Below are the code and all the weights of a small trained network. Each question names an input and a class and asks about switching units off, where a switched-off unit gives its printed mean instead of its output.

import numpy as np


def w(rows, s, z=0):
    codes = np.array(rows[::2]) - 128.0
    scale = np.full(codes.shape[1], s)
    scale[-1] = z or s
    return codes * scale


def f(y):
    return y / 2 * (1 + np.tanh(0.7978845608 * (y + 0.044715 * y**3)))


def log_softmax(a):
    a = a - a.max(-1, keepdims=True)
    return a - np.log(np.exp(a).sum(-1, keepdims=True))


def net(x, mask):
    res = np.array(x, float).reshape(1, 5) / 4 @ E
    y = f(res @ A[0][:, :-1].T + A[0][:, -1])
    res = res + np.where(mask, y, B[0][:, -1]) @ B[0][:, :-1]
    return log_softmax(res[-1] @ U[:, :-1].T + U[:, -1])


A, B = {}, {}
E = w([
[210,194,114,95,145,223],'x0',
[108,233,143,134,74,83],'x1',
[138,132,69,250,116,136],'x2',
[124,130,110,118,124,122],'x3',
[133,132,141,135,137,130],'x4',
],0.011)
A[0] = w([
[119,176,85,252,116,163,43],'neuron 0',
[207,220,130,110,136,191,45],'neuron 1',
[13,74,227,177,111,4,33],'neuron 2',
[110,159,157,21,146,137,87],'neuron 3',
[95,131,231,12,171,43,100],'neuron 4',
[177,38,108,113,199,199,125],'neuron 5',
[173,254,191,135,44,114,122],'neuron 6',
[69,216,116,105,72,95,3],'neuron 7',
[129,122,190,70,70,164,27],'neuron 8',
],0.0082,0.0056)
B[0] = w([
[174,5,143,150,96,141,193],'neuron 0',
[167,147,72,47,177,159,191],'neuron 1',
[144,156,82,88,201,178,254],'neuron 2',
[162,74,115,178,54,142,189],'neuron 3',
[167,118,92,181,91,113,238],'neuron 4',
[79,140,170,109,140,17,223],'neuron 5',
[76,114,173,109,139,48,214],'neuron 6',
[130,75,164,111,184,69,161],'neuron 7',
[172,91,123,160,149,128,142],'neuron 8',
],0.014,0.0088)
U = w([
[28,159,200,81,132,2,87],'0',
[227,94,98,202,22,156,83],'1',
[161,227,52,30,205,226,81],'2',
[63,212,128,124,54,135,249],'3',
],0.0074,0.017)

Each question gives the input, the list of numbers given to net, and the class t.
The units are the neurons (one row each of A and B). Each row of codes is followed by its name. A weight is (code - 128) times the scale printed after its matrix; where a second scale follows, it is the last column's (A, B and U).
mask holds one flag per neuron, in row order. A switched-off neuron (its flag False) gives its mean, the last column of its row in B, instead of its output. The means were averaged over made-up inputs and are rounded, as every weight is.
A unit's drop is (log p(t) with every unit on - log p(t) with that unit switched off) / (log p(t) with every unit on - log p(t) with every unit switched off).
The circuit of an input: a set's keep is (log p(t) with only the set's units on - log p(t) with every unit switched off) / (log p(t) with every unit on - log p(t) with every unit switched off). Starting from all 9 units, units are removed one at a time, each time the one whose removal leaves the highest keep (on an exact tie, the one counted first), for as long as the keep stays at least 0.8.
circuit, biggest first: the units of the circuit, biggest drop first
unit that matters most: the unit with the biggest drop
top k neurons: the k neurons with the biggest drops, biggest first
drop of u: that unit's drop, to one decimal
input [5,-3,-5,0,2], class 1: top 2 neurons => neuron 3; neuron 2
input [-8,-6,2,-1,-8], class 2: top 2 neurons => neuron 2; neuron 6
input [6,6,-1,-1,3], class 0: circuit, biggest first => neuron 6
input [7,2,-7,5,-1], class 1: top 3 neurons => neuron 3; neuron 2; neuron 4
input [1,-2,-4,1,-3], class 1: circuit, biggest first => neuron 6; neuron 2
input [2,4,-5,1,-6], class 1: top 3 neurons => neuron 3; neuron 5; neuron 4
input [-7,5,-5,-6,3], class 2: top 2 neurons => neuron 2; neuron 5
input [-8,6,-5,5,4], class 2: top 2 neurons => neuron 2; neuron 5
input [7,5,5,-3,-7], class 2: top 4 neurons => neuron 1; neuron 5; neuron 3; neuron 4
input [-5,-6,6,-3,-2], class 0: top 3 neurons => neuron 5; neuron 4; neuron 3
input [1,2,-5,5,6], class 1: circuit, biggest first => neuron 3; neuron 4
input [2,6,7,-2,-1], class 1: top 2 neurons => neuron 0; neuron 5
input [-7,-6,2,-4,-5], class 2: top 2 neurons => neuron 2; neuron 6
input [7,8,-2,7,4], class 0: top 3 neurons => neuron 6; neuron 2; neuron 7
input [-5,5,7,-4,6], class 1: unit that matters most => neuron 0
input [5,-4,-5,2,-4], class 1: top 3 neurons => neuron 3; neuron 2; neuron 6
input [-6,5,3,-4,-7], class 2: top 2 neurons => neuron 2; neuron 5
input [-7,3,4,-3,5], class 2: drop of neuron 8 => 0.0
input [1,-8,7,-6,6], class 0: drop of neuron 5 => 1.3
input [-4,-4,-7,3,-6], class 1: circuit, biggest first => neuron 4
input [5,7,-5,-3,7], class 0: drop of neuron 6 => 3.4
